Below are the code and all the weights of a small trained network. Each question names an input and a target symbol and asks about switching units off, where a switched-off unit gives its printed mean instead of its output.

import numpy as np


def w(rows, s, z=0):
    codes = np.array(rows[::2]) - 128.0
    scale = np.full(codes.shape[1], s)
    scale[-1] = z or s
    return codes * scale


def norm(h):
    return h / np.sqrt((h * h).mean(-1, keepdims=True) + 1e-5)


def f(y):
    return y / 2 * (1 + np.tanh(0.7978845608 * (y + 0.044715 * y**3)))


def softmax(a):
    e = np.exp(a - a.max(-1, keepdims=True))
    return e / e.sum(-1, keepdims=True)


def log_softmax(a):
    a = a - a.max(-1, keepdims=True)
    return a - np.log(np.exp(a).sum(-1, keepdims=True))


def net(x, mask):
    ids = ['αβγεζηθμπφψω'.index(c) for c in x.split()]
    T = len(ids)
    res = E[ids] + P[:T]
    r = norm(res)
    for j in range(3):
        rows = slice(3 * j, 3 * j + 3)
        q, k, v = (r @ M[0][rows].T for M in (Q, K, V))
        z = softmax(np.where(np.tri(T) > 0, q @ k.T / 3**0.5, -1e9)) @ v
        o = O[0][rows]
        res = res + np.where(mask[j], z, o[:, -1]) @ o[:, :-1]
    y = f(norm(res) @ A[0][:, :-1].T + A[0][:, -1])
    res = res + np.where(mask[3:11], y, B[0][:, -1]) @ B[0][:, :-1]
    return log_softmax(norm(res)[-1] @ U[:, :-1].T + U[:, -1])


Q, K, V, O, A, B = {}, {}, {}, {}, {}, {}
E = w([
[141,217,63,121,137,65],'α',
[230,123,56,213,85,7],'β',
[148,144,40,191,91,165],'γ',
[120,124,129,181,248,83],'ε',
[155,189,179,179,119,167],'ζ',
[100,194,171,200,171,124],'η',
[213,186,149,59,199,94],'θ',
[163,191,36,82,150,68],'μ',
[186,21,251,166,201,101],'π',
[195,51,86,116,207,202],'φ',
[185,166,152,149,72,186],'ψ',
[185,135,245,75,131,54],'ω',
],0.016)
P = w([
[247,138,106,244,109,99],'0',
[224,140,109,228,116,109],'1',
[206,149,113,217,118,117],'2',
[194,157,114,204,123,125],'3',
[184,164,116,195,132,134],'4',
[170,170,120,189,136,141],'5',
[164,175,126,176,141,151],'6',
[154,182,131,171,144,161],'7',
[143,197,138,161,142,162],'8',
[136,198,143,156,150,177],'9',
[126,203,149,144,149,184],'10',
[117,204,151,133,155,194],'11',
[113,208,150,130,177,208],'12',
],0.013)
Q[0] = w([
[204,130,101,150,180,149],'head 0',
[165,166,102,87,173,92],'head 0',
[187,208,122,166,167,177],'head 0',
[182,165,170,159,204,169],'head 1',
[98,75,100,125,95,150],'head 1',
[180,200,149,208,125,137],'head 1',
[96,136,152,93,82,148],'head 2',
[117,202,121,201,166,159],'head 2',
[249,184,130,146,163,170],'head 2',
],0.017)
K[0] = w([
[64,190,151,84,125,157],'head 0',
[62,109,153,135,115,176],'head 0',
[59,95,144,41,100,164],'head 0',
[61,147,121,80,118,153],'head 1',
[161,150,156,126,126,80],'head 1',
[75,151,102,80,174,173],'head 1',
[149,85,133,143,163,77],'head 2',
[130,126,179,62,169,213],'head 2',
[7,122,195,76,190,130],'head 2',
],0.015)
V[0] = w([
[155,86,118,138,70,206],'head 0',
[111,69,188,112,195,85],'head 0',
[177,156,215,125,58,179],'head 0',
[88,97,223,182,185,135],'head 1',
[170,75,143,43,161,152],'head 1',
[126,164,158,91,144,8],'head 1',
[30,120,103,168,175,112],'head 2',
[82,156,159,140,69,179],'head 2',
[166,207,58,97,121,123],'head 2',
],0.015)
O[0] = w([
[91,146,139,238,130,215,147],'head 0',
[225,146,169,121,179,74,27],'head 0',
[83,65,246,172,81,106,254],'head 0',
[235,131,170,162,86,152,154],'head 1',
[174,107,153,87,197,178,50],'head 1',
[108,214,237,123,124,110,71],'head 1',
[186,213,78,213,73,135,107],'head 2',
[110,73,78,154,126,79,43],'head 2',
[91,111,87,53,41,204,155],'head 2',
],0.013,0.0095)
A[0] = w([
[126,143,132,76,183,127,9],'neuron 0',
[157,179,133,166,168,89,60],'neuron 1',
[139,87,109,75,5,83,252],'neuron 2',
[174,130,167,103,121,171,91],'neuron 3',
[114,130,117,127,65,188,193],'neuron 4',
[148,134,129,105,142,118,4],'neuron 5',
[89,132,105,108,78,110,107],'neuron 6',
[135,155,128,172,70,139,47],'neuron 7',
],0.012,0.0044)
B[0] = w([
[153,171,102,128,166,205,121],'neuron 0',
[55,91,146,179,147,133,156],'neuron 1',
[181,94,141,49,92,121,218],'neuron 2',
[205,137,155,157,76,191,145],'neuron 3',
[177,175,111,110,201,167,254],'neuron 4',
[122,250,107,163,9,229,112],'neuron 5',
[172,166,166,129,118,120,157],'neuron 6',
[152,102,43,71,71,103,180],'neuron 7',
],0.013,0.0071)
U = w([
[66,180,101,83,168,106,149],'α',
[148,152,149,64,153,145,140],'β',
[74,96,6,125,125,121,107],'γ',
[201,216,116,163,126,126,197],'ε',
[98,63,145,149,65,147,88],'ζ',
[180,79,53,125,92,47,103],'η',
[167,129,204,19,142,155,15],'θ',
[43,203,100,72,178,101,161],'μ',
[158,166,156,185,194,99,254],'π',
[160,80,77,119,240,174,185],'φ',
[65,90,167,168,95,203,30],'ψ',
[162,60,192,98,203,45,89],'ω',
],0.012,0.0056)

Each question gives the input, a string of symbols that net reads in full, and the target symbol t.
The units are the heads (3 rows each of Q, K, V and O) and the neurons (one row each of A and B). Each row of codes is followed by its name. A weight is (code - 128) times the scale printed after its matrix; where a second scale follows, it is the last column's (O, A, B and U).
mask holds one flag per unit, heads first, then neurons. A switched-off unit (its flag False) gives its mean, the last column of its rows in O or B, instead of its output. The means were averaged over made-up inputs and are rounded, as every weight is.
A unit's drop is (log p(t) with every unit on - log p(t) with that unit switched off) / (log p(t) with every unit on - log p(t) with every unit switched off).
The circuit of an input: a set's keep is (log p(t) with only the set's units on - log p(t) with every unit switched off) / (log p(t) with every unit on - log p(t) with every unit switched off). Starting from all 11 units, units are removed one at a time, each time the one whose removal leaves the highest keep (on an exact tie, the one counted first), for as long as the keep stays at least 0.8.
circuit, biggest first: the units of the circuit, biggest drop first
unit that matters most: the unit with the biggest drop
k most important neurons: the k neurons with the biggest drops, biggest first
which heads matter: for each layer, one digit per head in row order, 1 if its drop is at least 0.15 and else 0, layers parted by /
drop of u: that unit's drop, to one decimal
input φ ε ε ε β η φ α ζ ε, target ζ: circuit, biggest first	(head 0; head 2)
input ω ε ζ π β, target π: which heads matter	001
input γ ε φ ε ε ε ε β ε γ ε γ, target ε: unit that matters most	head 2
input ζ ε β ψ φ ζ α ε ζ ε ζ, target ε: which heads matter	011
input ε μ θ ζ ψ ε ε ζ φ ε ζ η, target ε: circuit, biggest first	(head 1; neuron 4)
input ε ψ θ, target ψ: which heads matter	100
input ε π ψ φ ζ γ μ ψ π ζ θ ε, target θ: circuit, biggest first	(head 2; head 0; head 1)
input ε ε μ ζ ψ ζ μ ε, target μ: which heads matter	010
input ε ε φ π, target φ: which heads matter	110
input ζ ε α μ π, target μ: which heads matter	110
input ζ ε ψ φ ε β ε ζ ε ζ φ θ, target φ: which heads matter	010
input ζ ω γ ε ω ε, target ω: which heads matter	100
input ε ζ θ φ γ μ ε ε η φ, target η: which heads matter	101
input ε θ ε ζ φ μ ε γ, target ε: which heads matter	001
input γ ε θ μ ε π θ φ π ε ε, target π: which heads matter	001
input β ψ ε π ε ε ε ε γ β ζ, target ζ: which heads matter	111
input ε θ ε ε φ μ, target φ: circuit, biggest first	(head 1)
input α θ ε ζ φ γ, target φ: circuit, biggest first	(head 1; neuron 4)
input θ β ε θ ζ ε ψ η ε η ε, target η: circuit, biggest first	(head 0; head 2)
input α ε μ ζ ζ ω, target ω: unit that matters most	head 2
input ε ε ψ η γ α η, target η: 2 most important neurons	(neuron 7; neuron 2)
input ε ζ ω ω, target ω: drop of head 0	0.3
input ζ ε ψ φ ζ ω ε π ε ω γ, target ω: drop of head 0	0.5
input β μ φ π ζ ψ α φ ζ φ ψ α, target ψ: drop of head 0	2.9
